Here is a tiny trained network, its code and every weight. The questions are about switching its units off for an input and a class, where a switched-off unit gives its printed mean instead of its output.

import numpy as np


def w(rows, s, z=0):
    codes = np.array(rows[::2]) - 128.0
    scale = np.full(codes.shape[1], s)
    scale[-1] = z or s
    return codes * scale


def norm(h):
    return h / np.sqrt((h * h).mean(-1, keepdims=True) + 1e-5)


def f(y):
    return y / 2 * (1 + np.tanh(0.7978845608 * (y + 0.044715 * y**3)))


def log_softmax(a):
    a = a - a.max(-1, keepdims=True)
    return a - np.log(np.exp(a).sum(-1, keepdims=True))


def net(x, mask):
    res = np.array(x, float).reshape(1, 8) / 4 @ E
    u = 0
    for l in range(3):
        y = f(norm(res) @ A[l][:, :-1].T + A[l][:, -1])
        res = res + np.where(mask[u : u + 5], y, B[l][:, -1]) @ B[l][:, :-1]
        u += 5
    return log_softmax(norm(res)[-1] @ U[:, :-1].T + U[:, -1])


A, B = {}, {}
E = w([
[111,138,86,134,74,127,137,129,141,249],'x0',
[139,101,89,115,127,19,121,20,120,113],'x1',
[130,125,127,127,127,130,129,128,127,128],'x2',
[127,128,133,126,129,126,132,127,123,129],'x3',
[128,128,130,130,128,130,129,127,129,127],'x4',
[226,209,158,116,58,128,115,115,101,91],'x5',
[127,131,130,128,130,129,126,126,121,129],'x6',
[129,128,129,127,128,124,129,130,132,129],'x7',
],0.019)
A[0] = w([
[135,115,158,128,196,161,126,161,135,11,192],'L0N0',
[59,97,147,125,211,154,127,163,125,129,72],'L0N1',
[122,118,147,131,193,113,128,111,124,4,41],'L0N2',
[72,73,126,126,219,85,130,120,124,127,2],'L0N3',
[134,84,123,115,139,152,123,122,101,115,64],'L0N4',
],0.028,0.0037)
B[0] = w([
[6,165,140,96,31,61,160,105,107,136,255],'L0N0',
[137,131,125,161,130,116,214,218,158,126,230],'L0N1',
[231,88,130,154,213,196,106,161,143,110,246],'L0N2',
[92,179,121,155,163,153,123,15,124,141,229],'L0N3',
[140,124,154,151,141,92,138,118,174,112,143],'L0N4',
],0.023)
A[1] = w([
[2,11,61,138,225,131,149,164,154,190,167],'L1N0',
[229,47,132,104,176,115,55,163,124,51,3],'L1N1',
[17,14,92,104,195,154,46,93,141,194,71],'L1N2',
[120,115,54,126,121,33,115,36,131,152,87],'L1N3',
[165,168,119,153,150,250,121,235,144,200,126],'L1N4',
],0.024,0.0046)
B[1] = w([
[149,17,82,76,139,70,76,172,128,131,252],'L1N0',
[203,98,94,116,125,142,141,250,97,113,197],'L1N1',
[98,127,118,185,179,112,219,123,167,134,169],'L1N2',
[59,152,174,117,86,107,159,145,117,67,221],'L1N3',
[204,118,111,122,118,170,90,134,125,184,238],'L1N4',
],0.024,0.018)
A[2] = w([
[200,86,135,136,218,130,104,74,130,34,123],'L2N0',
[92,126,74,82,85,49,80,15,101,174,71],'L2N1',
[175,240,125,170,137,239,118,104,106,195,7],'L2N2',
[109,176,186,70,2,151,82,105,87,141,175],'L2N3',
[189,183,171,105,67,120,119,145,53,21,191],'L2N4',
],0.027,0.002)
B[2] = w([
[229,90,112,153,180,106,101,34,131,137,190],'L2N0',
[132,189,164,139,79,121,187,249,125,88,161],'L2N1',
[28,104,200,134,137,208,215,138,135,124,192],'L2N2',
[152,183,160,129,144,187,58,38,97,79,247],'L2N3',
[152,131,69,87,79,62,48,180,136,187,255],'L2N4',
],0.021)
U = w([
[19,136,113,134,117,52,212,179,147,115,168],'0',
[233,64,59,99,145,112,75,188,130,190,252],'1',
[110,233,145,73,40,102,36,125,86,93,107],'2',
[134,149,179,109,107,249,112,121,109,167,67],'3',
[175,128,118,177,231,124,137,17,134,101,12],'4',
],0.014,0.0024)

Each question gives the input, the list of numbers given to net, and the class t.
The units are the neurons (one row each of A and B). Each row of codes is followed by its name. A weight is (code - 128) times the scale printed after its matrix; where a second scale follows, it is the last column's (A, B and U).
mask holds one flag per neuron, layer by layer. A switched-off neuron (its flag False) gives its mean, the last column of its row in B, instead of its output. The means were averaged over made-up inputs and are rounded, as every weight is.
A unit's drop is (log p(t) with every unit on - log p(t) with that unit switched off) / (log p(t) with every unit on - log p(t) with every unit switched off).
The circuit of an input: a set's keep is (log p(t) with only the set's units on - log p(t) with every unit switched off) / (log p(t) with every unit on - log p(t) with every unit switched off). Starting from the 12 units with the biggest drops (on a tie, the unit counted first), units are removed one at a time, each time the one whose removal leaves the highest keep (on an exact tie, the one counted first), for as long as the keep stays at least 0.8.
circuit, biggest first: the units of the circuit, biggest drop first
unit that matters most: the unit with the biggest drop
k most important neurons: the k neurons with the biggest drops, biggest first
top k neurons in layer l: the k neurons of layer l with the biggest drops, biggest first
input [0,2,-7,-5,7,-3,-5,-5], class 4: circuit, biggest first -> [L0N3]
input [-8,-4,8,2,-5,1,-3,8], class 2: 2 most important neurons -> [L0N0, L1N2]
input [-7,5,-6,4,1,0,6,-5], class 4: 3 most important neurons -> [L0N2, L0N3, L0N0]
input [8,-8,-3,-8,-1,3,5,2], class 3: 4 most important neurons -> [L0N0, L2N2, L0N2, L1N0]
input [-6,-7,2,4,4,2,4,-1], class 2: circuit, biggest first -> [L0N0, L2N3]
input [-1,3,-1,-2,-3,-5,-4,-4], class 4: 2 most important neurons -> [L0N3, L0N0]
input [3,5,-1,5,7,-7,-1,-8], class 0: 2 most important neurons -> [L0N2, L0N3]
input [-8,0,6,-4,-6,-8,-2,2], class 0: 4 most important neurons -> [L0N0, L2N3, L1N4, L0N1]
input [6,-7,8,5,2,8,4,3], class 3: 3 most important neurons -> [L0N0, L0N2, L2N2]
input [-8,5,-8,3,6,-3,-4,-5], class 4: 2 most important neurons -> [L0N2, L0N3]
input [0,0,-6,-4,-2,6,-2,8], class 2: top 2 neurons in layer 0 -> [L0N2, L0N1]
input [2,-1,3,-6,-7,7,5,8], class 3: circuit, biggest first -> [L1N0, L2N2]
input [1,-8,1,8,4,5,-2,1], class 3: 3 most important neurons -> [L0N0, L1N0, L2N2]
input [5,-1,-8,6,-2,2,-3,-3], class 3: circuit, biggest first -> [L1N0]
input [4,-3,-1,0,-2,4,-2,-3], class 3: 2 most important neurons -> [L0N0, L0N2]
input [0,2,8,-5,-2,-8,-4,3], class 4: top 3 neurons in layer 2 -> [L2N4, L2N0, L2N2]
input [-1,0,-7,-1,-5,-1,-4,6], class 0: top 2 neurons in layer 2 -> [L2N3, L2N0]
input [3,-8,-6,-4,-5,2,-5,6], class 3: top 2 neurons in layer 0 -> [L0N0, L0N2]
input [-6,-5,5,6,5,-2,-8,-8], class 0: 2 most important neurons -> [L0N0, L0N1]
input [-1,7,2,3,-3,-6,4,6], class 4: top 2 neurons in layer 0 -> [L0N0, L0N3]
input [-8,3,0,0,-1,-3,-3,4], class 4: unit that matters most -> L0N2
